Below is a small trained network, with its code and all its weights. Each question gives an input and a target symbol and asks what happens when units are switched off, that is, made to give their printed mean instead of their output.

import numpy as np


def w(rows, s, z=0):
    codes = np.array(rows[::2]) - 128.0
    scale = np.full(codes.shape[1], s)
    scale[-1] = z or s
    return codes * scale


def norm(h):
    return h / np.sqrt((h * h).mean(-1, keepdims=True) + 1e-5)


def f(y):
    return np.maximum(y, 0)


def softmax(a):
    e = np.exp(a - a.max(-1, keepdims=True))
    return e / e.sum(-1, keepdims=True)


def log_softmax(a):
    a = a - a.max(-1, keepdims=True)
    return a - np.log(np.exp(a).sum(-1, keepdims=True))


def net(x, mask):
    ids = ['ΓΔΘΣΦαβεζημξπτψω'.index(c) for c in x.split()]
    T = len(ids)
    res = E[ids] + P[:T]
    r = norm(res)
    for j in range(2):
        rows = slice(3 * j, 3 * j + 3)
        q, k, v = (r @ M[0][rows].T for M in (Q, K, V))
        z = softmax(np.where(np.tri(T) > 0, q @ k.T / 3**0.5, -1e9)) @ v
        o = O[0][rows]
        res = res + np.where(mask[j], z, o[:, -1]) @ o[:, :-1]
    y = f(norm(res) @ A[0][:, :-1].T + A[0][:, -1])
    res = res + np.where(mask[2:14], y, B[0][:, -1]) @ B[0][:, :-1]
    return log_softmax(norm(res)[-1] @ U[:, :-1].T + U[:, -1])


Q, K, V, O, A, B = {}, {}, {}, {}, {}, {}
E = w([
[34,157,21,162],'Γ',
[128,78,94,235],'Δ',
[21,56,76,184],'Θ',
[106,84,57,96],'Σ',
[86,80,67,236],'Φ',
[143,86,34,248],'α',
[186,229,111,138],'β',
[42,203,46,198],'ε',
[142,179,62,105],'ζ',
[159,127,28,97],'η',
[234,167,98,75],'μ',
[251,26,141,92],'ξ',
[1,144,29,228],'π',
[179,115,55,110],'τ',
[154,174,75,148],'ψ',
[57,211,35,128],'ω',
],0.0089)
P = w([
[130,151,187,80],'0',
[177,158,3,73],'1',
[135,237,118,199],'2',
[111,131,52,116],'3',
[160,165,79,119],'4',
[150,169,94,128],'5',
[157,113,77,126],'6',
[175,144,96,94],'7',
[155,154,95,113],'8',
[144,132,95,113],'9',
[133,117,93,110],'10',
[144,133,101,86],'11',
[140,93,129,55],'12',
[121,126,2,45],'13',
],0.0092)
Q[0] = w([
[147,157,191,208],'H1',
[140,119,132,154],'H1',
[166,174,88,137],'H1',
[130,56,2,63],'H2',
[70,133,251,105],'H2',
[126,150,100,101],'H2',
],0.0098)
K[0] = w([
[138,166,59,100],'H1',
[143,118,119,107],'H1',
[130,43,99,116],'H1',
[71,140,255,104],'H2',
[195,127,59,235],'H2',
[119,107,158,98],'H2',
],0.0099)
V[0] = w([
[95,29,149,111],'H1',
[42,133,99,120],'H1',
[112,128,62,3],'H1',
[134,45,150,45],'H2',
[190,43,187,198],'H2',
[41,102,75,129],'H2',
],0.018)
O[0] = w([
[121,79,145,249,92],'H1',
[196,55,174,151,217],'H1',
[53,67,247,119,170],'H1',
[31,88,194,184,100],'H2',
[69,176,61,232,1],'H2',
[200,70,146,153,234],'H2',
],0.014,0.008)
A[0] = w([
[216,152,167,134,172],'N1',
[63,194,119,219,122],'N2',
[92,71,148,77,253],'N3',
[169,127,1,116,227],'N4',
[114,159,148,173,118],'N5',
[178,75,89,181,145],'N6',
[101,154,161,113,165],'N7',
[223,136,196,154,237],'N8',
[196,116,130,215,179],'N9',
[84,180,133,199,108],'N10',
[110,156,182,43,144],'N11',
[87,163,167,144,183],'N12',
],0.012,0.0027)
B[0] = w([
[130,123,53,166,218],'N1',
[167,179,250,150,159],'N2',
[99,151,57,118,230],'N3',
[160,216,160,170,210],'N4',
[139,143,168,173,137],'N5',
[139,152,37,108,204],'N6',
[151,108,104,150,152],'N7',
[46,119,110,152,254],'N8',
[95,123,71,176,203],'N9',
[189,190,201,134,148],'N10',
[95,101,70,191,210],'N11',
[172,128,116,157,148],'N12',
],0.018,0.0089)
U = w([
[202,75,183,83,45],'Γ',
[151,217,102,177,254],'Δ',
[160,27,125,254,187],'Θ',
[94,51,232,147,182],'Σ',
[152,174,84,175,48],'Φ',
[189,153,152,126,196],'α',
[89,208,112,44,22],'β',
[201,118,169,74,47],'ε',
[111,113,170,39,169],'ζ',
[89,92,174,91,67],'η',
[26,181,118,99,159],'μ',
[71,186,202,183,213],'ξ',
[231,86,114,114,125],'π',
[40,126,143,121,44],'τ',
[115,160,125,44,159],'ψ',
[193,92,194,46,118],'ω',
],0.0083,0.0023)

Each question gives the input, a string of symbols that net reads in full, and the target symbol t.
The units are the heads (3 rows each of Q, K, V and O) and the neurons (one row each of A and B). Each row of codes is followed by its name. A weight is (code - 128) times the scale printed after its matrix; where a second scale follows, it is the last column's (O, A, B and U).
mask holds one flag per unit, heads first, then neurons. A switched-off unit (its flag False) gives its mean, the last column of its rows in O or B, instead of its output. The means were averaged over made-up inputs and are rounded, as every weight is.
A unit's drop is (log p(t) with every unit on - log p(t) with that unit switched off) / (log p(t) with every unit on - log p(t) with every unit switched off).
The circuit of an input: a set's keep is (log p(t) with only the set's units on - log p(t) with every unit switched off) / (log p(t) with every unit on - log p(t) with every unit switched off). Starting from the 12 units with the biggest drops (on a tie, the unit counted first), units are removed one at a time, each time the one whose removal leaves the highest keep (on an exact tie, the one counted first), for as long as the keep stays at least 0.8.
circuit, biggest first: the units of the circuit, biggest drop first
heads that matter: for each layer, one digit per head in row order, 1 if its drop is at least 0.15 and else 0, layers parted by /
drop when u is switched off: that unit's drop, to one decimal
input Θ Δ ψ Σ Σ π μ, target Θ: heads that matter => 11
input Σ η Θ, target Σ: circuit, biggest first => [H1]
input Θ Σ Θ Θ Θ β ξ ω, target Θ: heads that matter => 11
input ξ η Γ π ψ Φ η Θ, target ξ: heads that matter => 01
input Δ ζ μ μ η Δ Φ Σ η Θ ψ π μ, target Δ: circuit, biggest first => [H1 H2 N4]
input ξ ξ τ Γ, target ξ: circuit, biggest first => [H2 N2]
input Σ Θ τ π, target Σ: heads that matter => 01
input Δ π μ π μ Φ π η ζ Σ Φ Φ ξ, target Δ: heads that matter => 11
input Σ Θ Φ Θ Γ, target Σ: heads that matter => 01
input Θ μ Σ β, target Θ: heads that matter => 11
input Σ π μ, target Σ: heads that matter => 10
input Δ Θ ε ζ α ζ η Θ ξ η β ξ Θ, target Δ: heads that matter => 01
input ξ π α Φ μ π Φ ω, target ξ: drop when H2 is switched off => 0.8
input Σ ε ω ξ, target Σ: circuit, biggest first => [H2]
input ξ Γ Θ Δ π π β Δ Θ Θ ζ μ Γ, target ξ: drop when H2 is switched off => 1.0
input ξ ξ η Θ Θ ψ ξ Δ, target ξ: drop when H2 is switched off => 0.8
